[[ 5.87 -0.11 -4.30]
 [-2.95  1.46 -1.03]
 [ 7.80 -4.04 -4.43]
 [ 2.18  1.69 -2.31]]
=>
[[-2.95  1.46 -1.03]
 [ 7.80 -4.04 -4.43]]

[[ 2.83 -5.72  3.70 -0.72]
 [ 1.99 -5.31  4.61 -0.91]
 [ 0.21 -3.36  6.37 -2.57]
 [-0.04 -6.33 -3.67 -0.72]]
=>
[[ 1.99 -5.31  4.61]
 [ 0.21 -3.36  6.37]]

[[ 3.08 -2.26 -5.43  2.28 -7.97]
 [-5.78 -4.83  3.23 -5.92  0.35]
 [-1.83 -2.70 -0.96  0.08 -1.02]
 [ 4.25  0.56 -2.60  0.15 -4.12]]
=>
[[-5.78 -4.83  3.23]
 [-1.83 -2.70 -0.96]]

[[ 1.92  2.02  1.95  0.68 -3.20]
 [-0.58 -0.48 -2.58  1.37 -3.24]
 [-3.18 -2.71  1.03  4.53  3.06]
 [ 4.39  4.32  0.44 -5.87  3.33]
 [-6.10 -6.16  1.14  0.03  4.32]]
=>
[[-0.58 -0.48 -2.58]
 [-3.18 -2.71  1.03]]

[[-5.25 -1.96 -5.26  1.20 -0.47]
 [-3.00  0.78 -3.28  1.44 -2.20]
 [ 1.01  0.28 -0.17 -0.58 -5.18]
 [-1.41 -2.52 -2.32 -0.02 -7.15]
 [ 1.99 -3.85  4.27 -1.85  1.50]]
=>
[[-3.00  0.78 -3.28]
 [ 1.01  0.28 -0.17]]

[[-1.80 -5.18  6.75 -4.26]
 [-3.16 -2.49  2.28 -4.41]
 [-5.63 -3.12  1.31  3.60]
 [-3.77 -3.78 -2.89  2.37]
 [-2.99  0.19  5.38  5.74]]
=>
[[-3.16 -2.49  2.28]
 [-5.63 -3.12  1.31]]

[[ 5.02  2.07 -2.11  0.57  7.88]
 [-2.49  1.16 -0.82 -3.74  3.76]
 [-1.36 -3.80 -2.93  1.68  4.09]]
=>
[[-2.49  1.16 -0.82]
 [-1.36 -3.80 -2.93]]
---
[[ 1.67 -4.24  3.13  1.61 -3.15  0.41 -5.77 -7.96 -1.75 -1.04]
 [-1.24  3.52 -2.53 -1.51  2.76 -6.70 -6.99 -1.46 -0.56 -1.12]]
=>
[[-1.24  3.52 -2.53 -1.51  2.76 -6.70 -6.99 -1.46 -0.56 -1.12]
 [ 1.67 -4.24  3.13  1.61 -3.15  0.41 -5.77 -7.96 -1.75 -1.04]]

[[-1.37 -2.26  0.62 -2.01]
 [-4.39 -3.91 -0.29 -6.93]
 [-4.03 -3.27 -0.38 -6.67]
 [-2.67 -0.64  1.75 -1.54]
 [-3.08 -4.43  1.12 -3.15]
 [-3.58 -4.08 -0.73 -6.78]
 [-4.05  0.39  1.76 -3.03]
 [-4.22 -0.35  3.18 -0.88]
 [-0.01 -3.65  0.00 -1.58]]
=>
[[-4.39 -3.91 -0.29 -6.93]
 [-4.22 -0.35  3.18 -0.88]
 [-4.05  0.39  1.76 -3.03]
 [-4.03 -3.27 -0.38 -6.67]
 [-3.58 -4.08 -0.73 -6.78]
 [-3.08 -4.43  1.12 -3.15]
 [-2.67 -0.64  1.75 -1.54]
 [-1.37 -2.26  0.62 -2.01]
 [-0.01 -3.65  0.00 -1.58]]

[[ 1.87  3.84  4.40  1.48  2.85 -0.72]
 [-1.73  5.11  2.01  6.15 -1.16 -4.44]
 [-0.43 -1.49  1.51  2.04 -3.79  4.85]
 [-2.17  1.48 -2.46 -0.94  0.09  1.51]
 [ 0.46  2.49 -3.87  2.43  0.51 -1.23]
 [-3.80  6.47  2.69 -1.28  4.76 -6.23]
 [ 0.57  1.22 -2.75  1.96  0.27  2.06]
 [-1.28 -3.69 -5.06 -3.45 -0.48  4.74]
 [-0.78  4.86  1.22  2.27  3.75 -5.22]
 [-0.16  1.85 -2.33 -2.20  5.98 -0.55]
 [ 4.81  1.41 -1.00  5.09  0.57  2.85]
 [ 2.62  1.29  1.43  2.88  2.08  1.76]]
=>
[[-3.80  6.47  2.69 -1.28  4.76 -6.23]
 [-2.17  1.48 -2.46 -0.94  0.09  1.51]
 [-1.73  5.11  2.01  6.15 -1.16 -4.44]
 [-1.28 -3.69 -5.06 -3.45 -0.48  4.74]
 [-0.78  4.86  1.22  2.27  3.75 -5.22]
 [-0.43 -1.49  1.51  2.04 -3.79  4.85]
 [-0.16  1.85 -2.33 -2.20  5.98 -0.55]
 [ 0.46  2.49 -3.87  2.43  0.51 -1.23]
 [ 0.57  1.22 -2.75  1.96  0.27  2.06]
 [ 1.87  3.84  4.40  1.48  2.85 -0.72]
 [ 2.62  1.29  1.43  2.88  2.08  1.76]
 [ 4.81  1.41 -1.00  5.09  0.57  2.85]]

[[ 7.35  2.71 -2.05]
 [ 0.62 -6.08 -1.54]
 [ 2.21 -3.02 -3.94]]
=>
[[ 0.62 -6.08 -1.54]
 [ 2.21 -3.02 -3.94]
 [ 7.35  2.71 -2.05]]

[[ 4.16  2.13  0.40 -2.23  1.41 -3.69 -0.54 -3.21  0.94  1.50  2.71]
 [ 3.97 -1.35  2.49 -3.40  0.93 -0.71  2.93 -4.50 -0.33  2.20  3.90]
 [ 0.57 -4.32  2.83 -2.12 -0.40  3.37  4.73 -2.38 -1.61  1.28  2.06]
 [-3.30 -0.90 -0.85  2.14 -2.34  1.46 -0.16  4.04 -1.04 -3.90 -0.87]
 [-2.65 -3.81  1.24  0.54 -1.10  4.60  2.94  0.84 -1.59 -0.11 -0.99]
 [ 5.68 -0.12  2.30 -4.13 -0.08 -3.71  2.57 -4.19 -0.58 -0.46  6.80]]
=>
[[-3.30 -0.90 -0.85  2.14 -2.34  1.46 -0.16  4.04 -1.04 -3.90 -0.87]
 [-2.65 -3.81  1.24  0.54 -1.10  4.60  2.94  0.84 -1.59 -0.11 -0.99]
 [ 0.57 -4.32  2.83 -2.12 -0.40  3.37  4.73 -2.38 -1.61  1.28  2.06]
 [ 3.97 -1.35  2.49 -3.40  0.93 -0.71  2.93 -4.50 -0.33  2.20  3.90]
 [ 4.16  2.13  0.40 -2.23  1.41 -3.69 -0.54 -3.21  0.94  1.50  2.71]
 [ 5.68 -0.12  2.30 -4.13 -0.08 -3.71  2.57 -4.19 -0.58 -0.46  6.80]]

[[-2.75  3.91 -7.32 -1.69]
 [-1.25 -0.46  1.85 -0.16]
 [-2.65  0.88 -0.43  3.29]
 [-7.63  2.90  2.43 -2.87]
 [-2.15  4.04  3.25  3.78]
 [-2.97 -1.84 -6.00 -0.86]]
=>
[[-7.63  2.90  2.43 -2.87]
 [-2.97 -1.84 -6.00 -0.86]
 [-2.75  3.91 -7.32 -1.69]
 [-2.65  0.88 -0.43  3.29]
 [-2.15  4.04  3.25  3.78]
 [-1.25 -0.46  1.85 -0.16]]

[[-7.47 -3.19]
 [-3.52  0.17]
 [-1.79  3.90]
 [-3.04  0.15]
 [-4.88 -2.17]]
=>
[[-7.47 -3.19]
 [-4.88 -2.17]
 [-3.52  0.17]
 [-3.04  0.15]
 [-1.79  3.90]]
